Below are the code and all the weights of a small trained network. Each question names an input and a class and asks about switching units off, where a switched-off unit gives its printed mean instead of its output.

import numpy as np


def w(rows, s, z=0):
    codes = np.array(rows[::2]) - 128.0
    scale = np.full(codes.shape[1], s)
    scale[-1] = z or s
    return codes * scale


def norm(h):
    return h / np.sqrt((h * h).mean(-1, keepdims=True) + 1e-5)


def f(y):
    return np.maximum(y, 0)


def log_softmax(a):
    a = a - a.max(-1, keepdims=True)
    return a - np.log(np.exp(a).sum(-1, keepdims=True))


def net(x, mask):
    res = np.array(x, float).reshape(1, 5) / 4 @ E
    u = 0
    for l in range(4):
        y = f(norm(res) @ A[l][:, :-1].T + A[l][:, -1])
        res = res + np.where(mask[u : u + 6], y, B[l][:, -1]) @ B[l][:, :-1]
        u += 6
    return log_softmax(norm(res)[-1] @ U[:, :-1].T + U[:, -1])


A, B = {}, {}
E = w([
[179,243,212,115],'x0',
[57,162,85,39],'x1',
[76,91,212,11],'x2',
[22,52,66,195],'x3',
[205,3,162,175],'x4',
],0.0041)
A[0] = w([
[83,169,200,84,254],'L0N0',
[192,142,111,88,180],'L0N1',
[95,34,70,148,177],'L0N2',
[167,200,38,74,61],'L0N3',
[125,77,151,155,96],'L0N4',
[186,2,97,55,193],'L0N5',
],0.0062,0.0016)
B[0] = w([
[108,146,35,86,252],'L0N0',
[2,91,10,77,199],'L0N1',
[55,128,150,103,250],'L0N2',
[95,70,182,165,192],'L0N3',
[85,130,201,100,177],'L0N4',
[104,136,160,206,249],'L0N5',
],0.0079,0.0033)
A[1] = w([
[112,37,144,108,218],'L1N0',
[94,251,132,139,163],'L1N1',
[115,57,227,95,189],'L1N2',
[142,244,96,207,250],'L1N3',
[121,84,229,52,141],'L1N4',
[155,85,255,98,41],'L1N5',
],0.0081,0.0015)
B[1] = w([
[45,152,97,224,248],'L1N0',
[221,127,81,60,254],'L1N1',
[191,161,107,155,236],'L1N2',
[160,170,168,2,247],'L1N3',
[167,102,57,142,217],'L1N4',
[145,94,138,196,193],'L1N5',
],0.0085,0.0037)
A[2] = w([
[146,147,172,219,223],'L2N0',
[209,140,194,111,208],'L2N1',
[83,255,152,43,186],'L2N2',
[63,165,106,132,137],'L2N3',
[111,2,69,121,253],'L2N4',
[117,176,146,70,196],'L2N5',
],0.0095,0.0016)
B[2] = w([
[148,136,69,73,197],'L2N0',
[27,94,52,119,178],'L2N1',
[203,71,140,97,253],'L2N2',
[112,167,111,131,188],'L2N3',
[147,255,177,98,218],'L2N4',
[143,89,32,115,202],'L2N5',
],0.0084,0.007)
A[3] = w([
[67,235,42,59,226],'L3N0',
[179,126,254,206,131],'L3N1',
[166,132,169,116,27],'L3N2',
[172,229,115,172,5],'L3N3',
[157,202,164,52,183],'L3N4',
[211,125,160,232,168],'L3N5',
],0.0057,0.0022)
B[3] = w([
[177,115,121,2,255],'L3N0',
[150,96,105,189,136],'L3N1',
[234,163,124,97,128],'L3N2',
[132,180,24,211,149],'L3N3',
[85,35,67,138,178],'L3N4',
[196,66,173,146,158],'L3N5',
],0.0073,0.0076)
U = w([
[139,167,187,113,24],'0',
[126,130,253,112,2],'1',
[190,103,54,11,187],'2',
[148,189,210,109,27],'3',
[190,129,122,218,197],'4',
[21,184,107,130,133],'5',
],0.014,0.0076)

Each question gives the input, the list of numbers given to net, and the class t.
The units are the neurons (one row each of A and B). Each row of codes is followed by its name. A weight is (code - 128) times the scale printed after its matrix; where a second scale follows, it is the last column's (A, B and U).
mask holds one flag per neuron, layer by layer. A switched-off neuron (its flag False) gives its mean, the last column of its row in B, instead of its output. The means were averaged over made-up inputs and are rounded, as every weight is.
A unit's drop is (log p(t) with every unit on - log p(t) with that unit switched off) / (log p(t) with every unit on - log p(t) with every unit switched off).
The circuit of an input: a set's keep is (log p(t) with only the set's units on - log p(t) with every unit switched off) / (log p(t) with every unit on - log p(t) with every unit switched off). Starting from the 12 units with the biggest drops (on a tie, the unit counted first), units are removed one at a time, each time the one whose removal leaves the highest keep (on an exact tie, the one counted first), for as long as the keep stays at least 0.8.
circuit, biggest first: the units of the circuit, biggest drop first
unit that matters most: the unit with the biggest drop
k most important neurons: the k neurons with the biggest drops, biggest first
top k neurons in layer l: the k neurons of layer l with the biggest drops, biggest first
drop when u is switched off: that unit's drop, to one decimal
input [3,-8,3,-7,4], class 4: circuit, biggest first -> (L1N5; L3N0)
input [-8,0,0,-6,4], class 5: circuit, biggest first -> (L2N2; L1N0; L1N1)
input [-2,0,6,6,-3], class 5: unit that matters most -> L1N3
input [6,-8,0,3,4], class 4: 3 most important neurons -> (L1N5; L3N0; L0N0)
input [-6,2,-5,-2,-1], class 5: 2 most important neurons -> (L2N2; L0N2)
input [-7,3,2,-3,5], class 4: 2 most important neurons -> (L1N2; L0N0)
input [5,3,8,1,7], class 4: top 2 neurons in layer 0 -> (L0N5; L0N2)
input [-8,6,-1,3,-2], class 5: top 2 neurons in layer 1 -> (L1N3; L1N1)
input [2,1,-1,6,3], class 5: top 2 neurons in layer 2 -> (L2N2; L2N5)
input [-7,-2,-2,1,3], class 5: drop when L2N0 is switched off -> 0.1
input [-8,-5,-1,-2,0], class 4: drop when L0N1 is switched off -> 0.7
input [-4,-5,1,6,6], class 4: drop when L0N1 is switched off -> 0.2
input [-5,7,0,-7,4], class 5: drop when L0N1 is switched off -> 0.3
input [-7,-5,6,3,4], class 4: top neuron in layer 2 -> (L2N1)
